Here is a tiny trained network, its code and every weight. The questions are about switching its units off for an input and a class, where a switched-off unit gives its printed mean instead of its output.

import numpy as np


def w(rows, s, z=0):
    codes = np.array(rows[::2]) - 128.0
    scale = np.full(codes.shape[1], s)
    scale[-1] = z or s
    return codes * scale


def f(y):
    return y / 2 * (1 + np.tanh(0.7978845608 * (y + 0.044715 * y**3)))


def log_softmax(a):
    a = a - a.max(-1, keepdims=True)
    return a - np.log(np.exp(a).sum(-1, keepdims=True))


def net(x, mask):
    res = np.array(x, float).reshape(1, 5) / 4 @ E
    y = f(res @ A[0][:, :-1].T + A[0][:, -1])
    res = res + np.where(mask, y, B[0][:, -1]) @ B[0][:, :-1]
    return log_softmax(res[-1] @ U[:, :-1].T + U[:, -1])


A, B = {}, {}
E = w([
[145,155,170,130],'x0',
[169,216,69,218],'x1',
[197,82,13,2],'x2',
[100,115,89,125],'x3',
[160,115,138,128],'x4',
],0.0073)
A[0] = w([
[171,108,142,122,254],'neuron 0',
[117,120,224,123,208],'neuron 1',
[8,140,190,183,84],'neuron 2',
[148,75,177,209,93],'neuron 3',
[195,187,69,206,109],'neuron 4',
[113,85,173,103,79],'neuron 5',
],0.013,0.009)
B[0] = w([
[59,211,56,196,254],'neuron 0',
[72,90,104,175,246],'neuron 1',
[193,119,85,120,244],'neuron 2',
[199,108,87,172,171],'neuron 3',
[72,1,171,12,225],'neuron 4',
[208,22,219,23,146],'neuron 5',
],0.0089,0.0079)
U = w([
[103,36,248,42,117],'0',
[84,161,134,134,231],'1',
[247,142,66,129,155],'2',
[55,168,141,134,159],'3',
[83,169,126,134,145],'4',
[173,213,193,110,2],'5',
],0.012,0.0072)

Each question gives the input, the list of numbers given to net, and the class t.
The units are the neurons (one row each of A and B). Each row of codes is followed by its name. A weight is (code - 128) times the scale printed after its matrix; where a second scale follows, it is the last column's (A, B and U).
mask holds one flag per neuron, in row order. A switched-off neuron (its flag False) gives its mean, the last column of its row in B, instead of its output. The means were averaged over made-up inputs and are rounded, as every weight is.
A unit's drop is (log p(t) with every unit on - log p(t) with that unit switched off) / (log p(t) with every unit on - log p(t) with every unit switched off).
The circuit of an input: a set's keep is (log p(t) with only the set's units on - log p(t) with every unit switched off) / (log p(t) with every unit on - log p(t) with every unit switched off). Starting from all 6 units, units are removed one at a time, each time the one whose removal leaves the highest keep (on an exact tie, the one counted first), for as long as the keep stays at least 0.8.
units of the circuit, in order: the units of the circuit, biggest drop first
most important unit: the unit with the biggest drop
top k neurons: the k neurons with the biggest drops, biggest first
drop when u is switched off: that unit's drop, to one decimal
input [-8,-6,5,2,1], class 4: most important unit -> neuron 4
input [-5,-4,1,-5,8], class 1: top 3 neurons -> [neuron 4; neuron 0; neuron 2]
input [-1,-5,-8,-4,5], class 2: top 3 neurons -> [neuron 2; neuron 3; neuron 4]
input [-7,5,3,-6,6], class 4: units of the circuit, in order -> [neuron 2; neuron 3]
input [-2,-6,5,7,1], class 3: top 4 neurons -> [neuron 4; neuron 0; neuron 2; neuron 3]
input [-1,3,-6,3,-2], class 2: top 3 neurons -> [neuron 2; neuron 3; neuron 0]
input [8,-4,7,5,3], class 4: units of the circuit, in order -> [neuron 2; neuron 0]
input [6,-6,5,3,8], class 1: top 3 neurons -> [neuron 0; neuron 4; neuron 2]
input [8,-6,3,-4,-1], class 4: top 2 neurons -> [neuron 4; neuron 0]
input [-1,0,-5,-4,1], class 2: top 4 neurons -> [neuron 2; neuron 3; neuron 4; neuron 0]
input [4,-5,0,-8,6], class 3: top 2 neurons -> [neuron 0; neuron 4]
input [4,6,-6,4,3], class 0: top 2 neurons -> [neuron 4; neuron 0]
input [8,-4,7,7,7], class 4: top 2 neurons -> [neuron 2; neuron 0]
input [-4,6,-4,-5,6], class 0: most important unit -> neuron 4
input [-1,8,-3,5,0], class 0: drop when neuron 4 is switched off -> 0.8
input [-2,7,-4,-4,-5], class 0: drop when neuron 0 is switched off -> 0.1
input [-4,-4,-7,5,6], class 2: drop when neuron 5 is switched off -> 0.0
